Here is a tiny trained network, its code and every weight. The questions are about switching its units off for an input and a class, where a switched-off unit gives its printed mean instead of its output.

import numpy as np


def w(rows, s, z=0):
    codes = np.array(rows[::2]) - 128.0
    scale = np.full(codes.shape[1], s)
    scale[-1] = z or s
    return codes * scale


def norm(h):
    return h / np.sqrt((h * h).mean(-1, keepdims=True) + 1e-5)


def f(y):
    return y / 2 * (1 + np.tanh(0.7978845608 * (y + 0.044715 * y**3)))


def log_softmax(a):
    a = a - a.max(-1, keepdims=True)
    return a - np.log(np.exp(a).sum(-1, keepdims=True))


def net(x, mask):
    res = np.array(x, float).reshape(1, 8) / 4 @ E
    u = 0
    for l in range(2):
        y = f(norm(res) @ A[l][:, :-1].T + A[l][:, -1])
        res = res + np.where(mask[u : u + 9], y, B[l][:, -1]) @ B[l][:, :-1]
        u += 9
    return log_softmax(norm(res)[-1] @ U[:, :-1].T + U[:, -1])


A, B = {}, {}
E = w([
[24,254,60,110,118],'x0',
[130,121,123,128,121],'x1',
[84,197,205,144,37],'x2',
[138,99,114,137,111],'x3',
[129,131,136,129,137],'x4',
[141,147,136,97,148],'x5',
[153,160,160,74,173],'x6',
[69,83,132,3,120],'x7',
],0.0065)
A[0] = w([
[220,49,207,119,98,64],'L0N1',
[211,191,141,239,128,130],'L0N2',
[138,95,22,119,219,131],'L0N3',
[123,102,125,56,120,52],'L0N4',
[52,139,55,147,191,145],'L0N5',
[102,254,78,114,114,105],'L0N6',
[137,8,73,157,164,67],'L0N7',
[185,73,182,137,96,77],'L0N8',
[39,33,111,85,87,3],'L0N9',
],0.0085,0.0031)
B[0] = w([
[163,174,67,117,65,229],'L0N1',
[45,128,125,68,229,249],'L0N2',
[86,178,254,172,55,212],'L0N3',
[58,91,64,157,150,142],'L0N4',
[196,192,125,128,50,204],'L0N5',
[237,96,139,118,113,254],'L0N6',
[110,182,177,151,93,198],'L0N7',
[189,127,95,140,57,182],'L0N8',
[69,103,50,166,128,172],'L0N9',
],0.0076,0.0047)
A[1] = w([
[100,185,164,124,105,163],'L1N1',
[75,181,84,98,72,118],'L1N2',
[139,38,81,182,162,133],'L1N3',
[167,150,36,216,194,219],'L1N4',
[54,39,20,43,30,108],'L1N5',
[194,48,136,144,119,2],'L1N6',
[196,215,73,117,151,185],'L1N7',
[185,168,74,195,195,155],'L1N8',
[13,123,168,253,6,55],'L1N9',
],0.0063,0.0034)
B[1] = w([
[77,44,109,250,59,212],'L1N1',
[248,158,119,180,171,200],'L1N2',
[215,198,56,76,188,122],'L1N3',
[132,70,63,74,142,198],'L1N4',
[157,31,98,163,212,238],'L1N5',
[181,85,77,140,59,114],'L1N6',
[174,2,159,57,106,254],'L1N7',
[70,66,21,37,145,183],'L1N8',
[3,55,187,74,95,252],'L1N9',
],0.0065,0.0036)
U = w([
[232,189,19,106,1,169],'0',
[73,111,138,36,99,250],'1',
[108,165,201,170,49,166],'2',
[55,93,5,82,226,34],'3',
[119,91,193,92,98,16],'4',
],0.0054,0.0022)

Each question gives the input, the list of numbers given to net, and the class t.
The units are the neurons (one row each of A and B). Each row of codes is followed by its name. A weight is (code - 128) times the scale printed after its matrix; where a second scale follows, it is the last column's (A, B and U).
mask holds one flag per neuron, layer by layer. A switched-off neuron (its flag False) gives its mean, the last column of its row in B, instead of its output. The means were averaged over made-up inputs and are rounded, as every weight is.
A unit's drop is (log p(t) with every unit on - log p(t) with that unit switched off) / (log p(t) with every unit on - log p(t) with every unit switched off).
The circuit of an input: a set's keep is (log p(t) with only the set's units on - log p(t) with every unit switched off) / (log p(t) with every unit on - log p(t) with every unit switched off). Starting from the 12 units with the biggest drops (on a tie, the unit counted first), units are removed one at a time, each time the one whose removal leaves the highest keep (on an exact tie, the one counted first), for as long as the keep stays at least 0.8.
units of the circuit, in order: the units of the circuit, biggest drop first
unit that matters most: the unit with the biggest drop
k most important neurons: the k neurons with the biggest drops, biggest first
k most important neurons of layer l: the k neurons of layer l with the biggest drops, biggest first
drop of u: that unit's drop, to one decimal
input [2,-4,6,5,4,-6,-8,-8], class 1: unit that matters most : L1N9
input [-8,5,4,5,-4,-8,-1,5], class 0: units of the circuit, in order : [L0N1 L0N8]
input [8,-8,2,-5,-3,6,6,0], class 0: units of the circuit, in order : [L0N2 L0N6]
input [2,-2,3,-4,3,5,6,-7], class 3: units of the circuit, in order : [L0N3 L1N8 L0N5]
input [8,-6,-7,-6,-2,-1,5,8], class 0: units of the circuit, in order : [L0N5 L0N2]
input [-1,3,-7,1,-2,-7,-6,4], class 2: 2 most important neurons of layer 0 : [L0N3 L0N7]
input [-4,-8,3,-7,5,-4,2,8], class 3: 2 most important neurons : [L0N3 L1N5]
input [-3,5,-8,6,-3,2,-6,-4], class 2: units of the circuit, in order : [L0N3 L0N7]
input [-1,-3,3,4,0,-6,6,-8], class 3: 2 most important neurons : [L0N2 L0N3]
input [0,7,-8,-8,2,5,6,-3], class 2: units of the circuit, in order : [L0N3 L0N2]
input [5,0,-3,0,-8,-1,2,-8], class 3: 4 most important neurons : [L0N2 L1N8 L0N1 L0N8]
input [-5,0,-6,-5,-8,6,-2,2], class 2: 3 most important neurons : [L0N3 L0N7 L0N6]
input [-1,-5,-7,-7,-6,-3,4,7], class 2: 3 most important neurons of layer 0 : [L0N3 L0N7 L0N2]
input [7,-8,-1,-5,8,3,-1,-2], class 0: unit that matters most : L0N5
input [4,-3,-7,5,3,1,6,6], class 2: 3 most important neurons of layer 1 : [L1N8 L1N4 L1N7]
input [-4,-7,4,-3,1,-1,-2,-7], class 3: 2 most important neurons : [L0N2 L0N3]
input [-8,0,1,-8,-4,-7,6,-2], class 0: 3 most important neurons : [L0N1 L0N8 L1N9]
input [0,-2,2,7,7,5,3,-6], class 3: 2 most important neurons of layer 0 : [L0N2 L0N3]
input [-6,-6,4,5,6,2,-2,3], class 0: 3 most important neurons of layer 0 : [L0N1 L0N3 L0N8]
input [2,-8,-8,-5,1,5,3,-4], class 2: units of the circuit, in order : [L0N3]
input [3,6,0,2,-5,-3,0,8], class 3: drop of L1N5 : 0.2
input [-4,4,-8,-7,5,-3,2,3], class 2: drop of L0N3 : 1.0
